Here is a tiny trained network, its code and every weight. The questions are about switching its units off for an input and a class, where a switched-off unit gives its printed mean instead of its output.

import numpy as np


def w(rows, s, z=0):
    codes = np.array(rows[::2]) - 128.0
    scale = np.full(codes.shape[1], s)
    scale[-1] = z or s
    return codes * scale


def norm(h):
    return h / np.sqrt((h * h).mean(-1, keepdims=True) + 1e-5)


def f(y):
    return y / 2 * (1 + np.tanh(0.7978845608 * (y + 0.044715 * y**3)))


def log_softmax(a):
    a = a - a.max(-1, keepdims=True)
    return a - np.log(np.exp(a).sum(-1, keepdims=True))


def net(x, mask):
    res = np.array(x, float).reshape(1, 4) / 4 @ E
    u = 0
    for l in range(3):
        y = f(norm(res) @ A[l][:, :-1].T + A[l][:, -1])
        res = res + np.where(mask[u : u + 11], y, B[l][:, -1]) @ B[l][:, :-1]
        u += 11
    return log_softmax(norm(res)[-1] @ U[:, :-1].T + U[:, -1])


A, B = {}, {}
E = w([
[74,161,34,187],'x0',
[187,146,91,104],'x1',
[177,133,160,232],'x2',
[118,254,161,122],'x3',
],0.0038)
A[0] = w([
[117,128,124,200,43],'0.n1',
[35,127,191,143,21],'0.n2',
[255,200,59,75,24],'0.n3',
[121,158,155,126,13],'0.n4',
[174,108,225,141,74],'0.n5',
[84,138,87,139,132],'0.n6',
[146,110,179,17,89],'0.n7',
[101,129,101,170,4],'0.n8',
[8,99,199,150,69],'0.n9',
[139,155,101,94,167],'0.n10',
[1,105,230,188,164],'0.n11',
],0.0064,0.0018)
B[0] = w([
[130,93,186,183,135],'0.n1',
[236,106,21,132,141],'0.n2',
[214,104,24,106,186],'0.n3',
[124,128,137,148,103],'0.n4',
[115,134,220,109,196],'0.n5',
[104,146,204,138,160],'0.n6',
[83,148,176,119,221],'0.n7',
[62,140,154,143,110],'0.n8',
[232,156,31,64,178],'0.n9',
[160,169,131,129,161],'0.n10',
[254,175,47,84,252],'0.n11',
],0.0043,0.0022)
A[1] = w([
[111,80,131,112,61],'1.n1',
[58,126,131,115,173],'1.n2',
[57,156,109,50,118],'1.n3',
[98,155,112,71,74],'1.n4',
[172,75,95,160,124],'1.n5',
[153,8,131,113,253],'1.n6',
[183,129,181,255,135],'1.n7',
[77,146,82,61,98],'1.n8',
[129,42,122,136,136],'1.n9',
[190,180,141,200,128],'1.n10',
[188,199,149,118,184],'1.n11',
],0.008,0.005)
B[1] = w([
[79,138,132,185,114],'1.n1',
[175,117,161,158,149],'1.n2',
[148,2,135,144,171],'1.n3',
[138,44,118,151,134],'1.n4',
[144,122,79,110,157],'1.n5',
[202,196,139,110,255],'1.n6',
[122,11,142,58,199],'1.n7',
[136,13,165,102,159],'1.n8',
[192,145,129,166,158],'1.n9',
[157,10,95,146,183],'1.n10',
[233,119,120,123,223],'1.n11',
],0.0056,0.0053)
A[2] = w([
[81,138,114,2,120],'2.n1',
[167,179,111,135,140],'2.n2',
[90,112,55,180,191],'2.n3',
[85,84,43,172,183],'2.n4',
[169,132,160,205,166],'2.n5',
[117,158,88,83,55],'2.n6',
[114,108,152,146,97],'2.n7',
[116,123,50,124,86],'2.n8',
[200,122,137,79,206],'2.n9',
[158,143,147,215,164],'2.n10',
[99,161,98,68,4],'2.n11',
],0.0084,0.0036)
B[2] = w([
[254,49,136,199,134],'2.n1',
[112,112,135,161,154],'2.n2',
[175,163,198,112,151],'2.n3',
[152,176,188,114,165],'2.n4',
[69,96,106,109,154],'2.n5',
[196,58,110,115,118],'2.n6',
[143,132,104,94,118],'2.n7',
[146,149,145,130,136],'2.n8',
[23,176,97,194,254],'2.n9',
[93,76,126,103,142],'2.n10',
[171,90,96,84,110],'2.n11',
],0.0071,0.0081)
U = w([
[157,2,131,111,188],'0',
[143,193,237,119,147],'1',
[204,162,28,139,126],'2',
[79,153,90,176,196],'3',
[32,119,98,104,75],'4',
[58,135,98,13,1],'5',
[71,136,98,7,9],'6',
],0.013,0.0072)

Each question gives the input, the list of numbers given to net, and the class t.
The units are the neurons (one row each of A and B). Each row of codes is followed by its name. A weight is (code - 128) times the scale printed after its matrix; where a second scale follows, it is the last column's (A, B and U).
mask holds one flag per neuron, layer by layer. A switched-off neuron (its flag False) gives its mean, the last column of its row in B, instead of its output. The means were averaged over made-up inputs and are rounded, as every weight is.
A unit's drop is (log p(t) with every unit on - log p(t) with that unit switched off) / (log p(t) with every unit on - log p(t) with every unit switched off).
The circuit of an input: a set's keep is (log p(t) with only the set's units on - log p(t) with every unit switched off) / (log p(t) with every unit on - log p(t) with every unit switched off). Starting from the 12 units with the biggest drops (on a tie, the unit counted first), units are removed one at a time, each time the one whose removal leaves the highest keep (on an exact tie, the one counted first), for as long as the keep stays at least 0.8.
units of the circuit, in order: the units of the circuit, biggest drop first
unit that matters most: the unit with the biggest drop
k most important neurons: the k neurons with the biggest drops, biggest first
top k neurons in layer l: the k neurons of layer l with the biggest drops, biggest first
input [4,-6,2,1], class 2: units of the circuit, in order	(0.n11)
input [-2,7,7,-1], class 0: 3 most important neurons	(1.n7; 0.n11; 1.n10)
input [5,1,-6,5], class 0: top 2 neurons in layer 1	(1.n8; 1.n6)
input [-7,1,-5,-1], class 1: top 3 neurons in layer 1	(1.n7; 1.n10; 1.n6)
input [2,-7,5,6], class 2: units of the circuit, in order	(0.n11; 1.n10)
input [4,-6,-5,0], class 2: units of the circuit, in order	(0.n9; 0.n11)
input [-8,-2,-5,-5], class 1: 2 most important neurons	(1.n6; 1.n7)
input [8,2,-8,-6], class 0: top 3 neurons in layer 1	(1.n8; 1.n3; 1.n4)
input [-4,-6,4,0], class 2: units of the circuit, in order	(0.n11; 0.n9)
input [1,-8,6,-6], class 2: units of the circuit, in order	(0.n11; 1.n6)
input [-6,-7,-4,8], class 3: units of the circuit, in order	(2.n9; 0.n2; 2.n4; 1.n6)
input [4,7,-4,-8], class 3: 3 most important neurons	(1.n6; 0.n11; 1.n9)
input [-7,4,3,8], class 3: top 3 neurons in layer 2	(2.n9; 2.n3; 2.n4)
input [1,2,8,6], class 0: units of the circuit, in order	(1.n10; 1.n7)
input [8,5,6,-5], class 1: unit that matters most	2.n4
input [2,-4,6,5], class 0: top 2 neurons in layer 1	(1.n10; 1.n7)
input [2,5,0,-8], class 3: 3 most important neurons	(0.n11; 1.n11; 0.n9)
input [-4,-8,7,5], class 2: 3 most important neurons	(0.n11; 0.n9; 1.n11)
input [6,-2,3,6], class 1: top 3 neurons in layer 1	(1.n6; 1.n10; 1.n9)
input [8,-4,-7,5], class 1: 3 most important neurons	(1.n7; 2.n4; 1.n3)
input [5,4,-6,-3], class 0: top 2 neurons in layer 1	(1.n8; 1.n3)
input [8,3,5,-2], class 1: 2 most important neurons	(2.n4; 2.n3)
input [-8,-5,-3,-6], class 1: unit that matters most	1.n6
input [-3,4,0,5], class 3: 3 most important neurons	(2.n9; 0.n11; 1.n6)
